Here is a tiny trained network, its code and every weight. The questions are about switching its units off for an input and a target symbol, where a switched-off unit gives its printed mean instead of its output.

import numpy as np


def w(rows, s, z=0):
    codes = np.array(rows[::2]) - 128.0
    scale = np.full(codes.shape[1], s)
    scale[-1] = z or s
    return codes * scale


def softmax(a):
    e = np.exp(a - a.max(-1, keepdims=True))
    return e / e.sum(-1, keepdims=True)


def log_softmax(a):
    a = a - a.max(-1, keepdims=True)
    return a - np.log(np.exp(a).sum(-1, keepdims=True))


def net(x, mask):
    ids = ['ΓΔΛΠΣΨΩαβεζηθξτφ'.index(c) for c in x.split()]
    T = len(ids)
    res = E[ids] + P[:T]
    u = 0
    for l in range(3):
        r = res
        for j in range(3):
            rows = slice(3 * j, 3 * j + 3)
            q, k, v = (r @ M[l][rows].T for M in (Q, K, V))
            z = softmax(np.where(np.tri(T) > 0, q @ k.T / 3**0.5, -1e9)) @ v
            o = O[l][rows]
            res = res + np.where(mask[u + j], z, o[:, -1]) @ o[:, :-1]
        u += 3
    return log_softmax(res[-1] @ U[:, :-1].T + U[:, -1])


Q, K, V, O = {}, {}, {}, {}
E = w([
[95,121,158,174,84,89,128,92],'Γ',
[76,190,174,71,191,47,137,173],'Δ',
[100,117,157,169,90,91,127,91],'Λ',
[95,117,163,175,73,80,138,88],'Π',
[135,151,144,200,224,18,115,91],'Σ',
[138,131,140,114,173,26,249,139],'Ψ',
[135,53,163,157,127,99,110,77],'Ω',
[153,150,7,158,176,84,172,150],'α',
[112,160,166,54,212,109,141,96],'β',
[87,155,120,101,147,171,180,25],'ε',
[105,245,110,107,73,167,168,47],'ζ',
[82,135,219,180,139,134,54,110],'η',
[236,192,60,110,146,73,120,85],'θ',
[144,160,217,132,62,161,80,84],'ξ',
[64,114,197,108,188,137,200,108],'τ',
[153,173,190,156,90,81,133,210],'φ',
],0.016)
P = w([
[27,85,38,66,58,25,6,111],'0',
[41,97,54,87,68,33,29,99],'1',
[57,104,64,100,80,48,41,95],'2',
[71,115,75,119,97,61,69,98],'3',
[90,122,83,133,106,76,84,97],'4',
[106,133,94,144,122,93,102,98],'5',
[123,136,101,160,138,105,117,103],'6',
[139,147,112,175,147,121,135,103],'7',
[157,156,121,187,165,133,151,104],'8',
[179,157,129,199,177,147,169,113],'9',
[196,170,133,211,190,163,182,113],'10',
[217,173,143,221,203,182,199,120],'11',
[231,178,144,236,208,195,219,112],'12',
[254,187,152,245,222,219,232,113],'13',
],0.0071)
Q[0] = w([
[120,145,18,89,190,102,165,130],'0.h0',
[116,8,117,56,119,230,99,242],'0.h0',
[188,64,39,162,107,79,193,207],'0.h0',
[97,119,23,197,123,110,151,243],'0.h1',
[115,142,51,236,152,37,198,50],'0.h1',
[194,146,103,132,163,106,77,146],'0.h1',
[55,158,147,97,150,179,144,147],'0.h2',
[171,154,2,109,179,144,94,160],'0.h2',
[152,144,173,34,132,179,103,120],'0.h2',
],0.018)
K[0] = w([
[165,165,63,101,178,71,81,120],'0.h0',
[27,54,49,79,49,33,96,116],'0.h0',
[183,97,35,157,100,82,120,167],'0.h0',
[86,117,133,222,123,64,36,162],'0.h1',
[201,130,124,250,160,221,160,129],'0.h1',
[117,160,135,160,143,62,161,140],'0.h1',
[79,82,109,145,98,116,129,102],'0.h2',
[136,157,64,64,118,79,69,104],'0.h2',
[82,140,186,73,65,103,129,141],'0.h2',
],0.021)
V[0] = w([
[9,114,113,79,47,144,166,152],'0.h0',
[41,61,107,113,65,2,141,139],'0.h0',
[129,130,138,111,83,105,159,133],'0.h0',
[137,125,138,97,116,167,136,143],'0.h1',
[128,121,157,143,68,104,192,120],'0.h1',
[126,133,86,129,156,140,75,127],'0.h1',
[86,169,140,192,44,129,163,76],'0.h2',
[170,104,152,170,242,104,101,139],'0.h2',
[124,108,143,140,138,105,68,180],'0.h2',
],0.0046)
O[0] = w([
[211,22,92,85,134,59,251,173,68],'0.h0',
[144,145,18,80,87,118,210,51,163],'0.h0',
[136,123,136,125,93,122,140,131,132],'0.h0',
[126,116,106,101,107,156,139,146,41],'0.h1',
[157,153,106,151,80,111,167,93,174],'0.h1',
[88,157,151,130,138,150,91,120,120],'0.h1',
[174,106,156,156,148,75,207,128,251],'0.h2',
[111,101,147,137,53,250,61,111,188],'0.h2',
[106,154,132,98,143,121,178,186,123],'0.h2',
],0.0031,0.0024)
Q[1] = w([
[105,60,176,154,222,57,113,32],'1.h0',
[91,181,127,148,152,90,170,160],'1.h0',
[125,135,161,197,69,56,72,63],'1.h0',
[143,211,121,156,189,51,179,14],'1.h1',
[154,140,50,80,179,191,160,135],'1.h1',
[231,162,138,11,178,128,176,90],'1.h1',
[123,165,240,175,34,58,147,2],'1.h2',
[139,141,171,110,152,78,52,182],'1.h2',
[191,113,124,132,77,127,106,194],'1.h2',
],0.024)
K[1] = w([
[174,129,72,159,251,186,127,108],'1.h0',
[146,164,131,197,118,91,120,143],'1.h0',
[210,116,198,153,141,207,161,137],'1.h0',
[194,174,90,233,198,179,122,122],'1.h1',
[108,137,49,93,128,123,75,83],'1.h1',
[169,136,58,136,194,37,72,120],'1.h1',
[239,177,162,212,134,199,174,138],'1.h2',
[163,149,161,93,118,104,58,162],'1.h2',
[145,143,144,145,42,120,118,124],'1.h2',
],0.024)
V[1] = w([
[81,220,139,135,127,104,146,148],'1.h0',
[113,176,113,145,92,126,133,114],'1.h0',
[95,144,160,102,100,146,167,124],'1.h0',
[170,103,100,140,107,96,58,124],'1.h1',
[104,173,174,39,126,134,98,136],'1.h1',
[255,129,203,69,170,82,113,54],'1.h1',
[178,175,97,106,120,101,93,154],'1.h2',
[182,42,162,113,168,73,105,84],'1.h2',
[116,56,107,189,175,113,144,113],'1.h2',
],0.01)
O[1] = w([
[172,120,116,112,149,99,99,178,243],'1.h0',
[175,84,142,124,143,98,143,139,203],'1.h0',
[66,154,139,152,126,91,158,168,85],'1.h0',
[142,53,154,112,198,72,182,158,178],'1.h1',
[162,100,206,77,107,141,121,78,43],'1.h1',
[107,140,230,180,75,66,198,78,251],'1.h1',
[182,139,128,88,122,159,81,77,126],'1.h2',
[58,254,135,136,70,139,156,119,141],'1.h2',
[76,169,81,173,93,144,106,165,137],'1.h2',
],0.0073,0.0035)
Q[2] = w([
[118,120,20,177,156,151,178,178],'2.h0',
[189,213,135,19,223,162,193,121],'2.h0',
[147,202,94,195,230,10,124,9],'2.h0',
[200,94,102,223,76,66,113,64],'2.h1',
[105,147,89,61,144,238,217,119],'2.h1',
[100,90,131,163,125,121,90,158],'2.h1',
[121,55,168,50,115,214,148,194],'2.h2',
[228,122,53,99,80,160,253,137],'2.h2',
[217,195,81,89,219,94,202,104],'2.h2',
],0.017)
K[2] = w([
[79,90,68,171,143,133,131,78],'2.h0',
[119,192,49,64,185,47,133,62],'2.h0',
[217,205,115,250,195,155,127,85],'2.h0',
[176,154,147,170,143,220,173,141],'2.h1',
[93,77,72,104,79,110,102,68],'2.h1',
[132,160,134,144,164,121,105,125],'2.h1',
[77,69,136,47,85,113,118,169],'2.h2',
[131,113,50,135,45,44,124,84],'2.h2',
[151,160,81,148,137,18,68,86],'2.h2',
],0.02)
V[2] = w([
[107,52,148,152,145,149,229,155],'2.h0',
[29,96,164,151,214,109,1,106],'2.h0',
[160,144,133,118,80,99,66,236],'2.h0',
[119,81,140,117,86,162,165,211],'2.h1',
[69,61,194,158,106,151,72,109],'2.h1',
[119,161,148,104,180,194,194,28],'2.h1',
[170,99,71,205,40,126,112,95],'2.h2',
[191,135,166,145,66,65,66,249],'2.h2',
[127,64,80,161,121,167,144,62],'2.h2',
],0.014)
O[2] = w([
[82,58,88,112,64,127,143,189,45],'2.h0',
[2,112,172,210,245,153,58,87,154],'2.h0',
[178,175,149,169,185,122,122,183,84],'2.h0',
[119,196,203,206,112,122,102,107,1],'2.h1',
[186,156,137,89,147,108,209,93,99],'2.h1',
[66,107,99,11,141,58,71,113,150],'2.h1',
[116,85,101,186,110,171,184,68,160],'2.h2',
[152,78,24,124,163,30,135,71,95],'2.h2',
[134,101,175,140,94,187,188,111,89],'2.h2',
],0.0087,0.0091)
U = w([
[113,130,117,152,137,99,129,127,87],'Γ',
[122,134,136,122,152,128,115,132,98],'Δ',
[115,130,124,141,141,109,127,128,106],'Λ',
[89,149,92,170,99,46,169,151,95],'Π',
[140,142,66,90,223,214,151,188,255],'Σ',
[107,141,100,160,105,98,63,126,135],'Ψ',
[72,173,116,108,114,194,153,57,92],'Ω',
[143,101,120,156,112,159,31,102,106],'α',
[117,140,128,117,152,82,67,183,139],'β',
[75,118,194,101,173,131,172,232,172],'ε',
[141,3,181,123,167,105,96,177,101],'ζ',
[95,115,146,151,200,107,111,97,90],'η',
[178,122,96,78,125,190,31,71,209],'θ',
[133,89,223,105,168,39,191,119,80],'ξ',
[129,213,181,117,91,119,35,65,140],'τ',
[202,124,192,168,127,91,70,130,179],'φ',
],0.006,0.0044)

Each question gives the input, a string of symbols that net reads in full, and the target symbol t.
The units are the heads (3 rows each of Q, K, V and O). Each row of codes is followed by its name. A weight is (code - 128) times the scale printed after its matrix; where a second scale follows, it is the last column's (O and U).
mask holds one flag per head, layer by layer. A switched-off head (its flag False) gives its mean, the last column of its rows in O, instead of its output. The means were averaged over made-up inputs and are rounded, as every weight is.
A unit's drop is (log p(t) with every unit on - log p(t) with that unit switched off) / (log p(t) with every unit on - log p(t) with every unit switched off).
The circuit of an input: a set's keep is (log p(t) with only the set's units on - log p(t) with every unit switched off) / (log p(t) with every unit on - log p(t) with every unit switched off). Starting from all 9 units, units are removed one at a time, each time the one whose removal leaves the highest keep (on an exact tie, the one counted first), for as long as the keep stays at least 0.8.
units of the circuit, in order: the units of the circuit, biggest drop first
most important unit: the unit with the biggest drop
heads that matter: for each layer, one digit per head in row order, 1 if its drop is at least 0.15 and else 0, layers parted by /
input Δ Γ Λ Δ Σ η Π ε φ φ η, target φ: heads that matter : 000 / 000 / 110
input ξ α Γ Λ ζ Γ ξ Δ φ Γ Ω Δ φ ζ, target Σ: heads that matter : 000 / 010 / 000
input β Π Π Ψ Π ξ η Ψ Ω Ω Ω ζ, target θ: heads that matter : 000 / 011 / 110
input Ψ τ Π Ω τ Γ Γ Π Ψ Ψ θ ζ τ η, target τ: units of the circuit, in order : [1.h1, 2.h2, 0.h0]
input Ψ β Δ Σ Σ ζ, target η: heads that matter : 000 / 000 / 100
input Λ Ψ Ω α Π η Π Σ Ψ Ψ Ω Π, target Ω: units of the circuit, in order : [1.h0, 2.h2, 0.h2]
input Π ζ Ω ζ η Γ ξ Π ζ φ Π Λ, target φ: most important unit : 2.h1
input β Ω Ψ, target Π: heads that matter : 100 / 000 / 100
input Γ Π ζ τ Π η Π Σ ε φ ε τ, target η: units of the circuit, in order : [2.h0, 0.h0]
input Ω τ β η Γ β Π, target β: units of the circuit, in order : [2.h2, 2.h1, 1.h2]
input Σ Π α ζ ζ ε Π Π Ω, target Ω: units of the circuit, in order : [2.h2, 1.h0, 1.h2]
input Γ Σ Γ Ω Γ ε η ε Π Ω, target ε: units of the circuit, in order : [2.h2, 1.h2]
input Ψ Π Ω τ η Ω Π, target η: heads that matter : 000 / 010 / 100
input ε τ ζ η, target τ: most important unit : 1.h1
input Π Σ Γ ε Γ Γ Ω ζ ζ Ψ Λ ξ, target ξ: heads that matter : 100 / 010 / 010
input ζ Ω Λ Γ Π Δ Π ε Γ Γ Δ Ω, target Ω: heads that matter : 000 / 100 / 001
input η Γ Π τ ξ, target τ: heads that matter : 000 / 010 / 001
input φ η ζ Σ Λ η Δ Ψ φ Π Ω Π, target Ω: units of the circuit, in order : [1.h0, 2.h2]
input Γ Γ Π η α Δ, target Σ: heads that matter : 000 / 010 / 000
input Λ α φ Π α β Ω Π Σ, target η: heads that matter : 100 / 000 / 100
input Π φ Π ξ ε ξ Π Ω θ Ψ Γ θ, target θ: heads that matter : 100 / 001 / 110
input Γ ζ Π Π η Γ φ α ζ ζ θ Ψ β, target ξ: units of the circuit, in order : [1.h1]
input ζ η τ, target ε: units of the circuit, in order : [1.h2, 2.h2]
input θ Π Ψ ζ Ψ, target ξ: heads that matter : 000 / 010 / 100
input β ζ Π Γ φ Ω τ τ ξ τ, target ε: units of the circuit, in order : [2.h2, 1.h2, 1.h0]
input Ω Λ Γ Σ ζ Π Π α η Ψ ε Π, target ε: heads that matter : 000 / 000 / 001
input Π τ Ω Σ η Π Γ Ω ε Σ φ, target φ: most important unit : 2.h1
input Ω Π Γ η Δ Ψ φ ξ, target φ: units of the circuit, in order : [2.h0, 2.h1]
input τ Λ Ω θ τ Δ Ω Σ τ φ Σ Π η, target η: heads that matter : 100 / 001 / 100
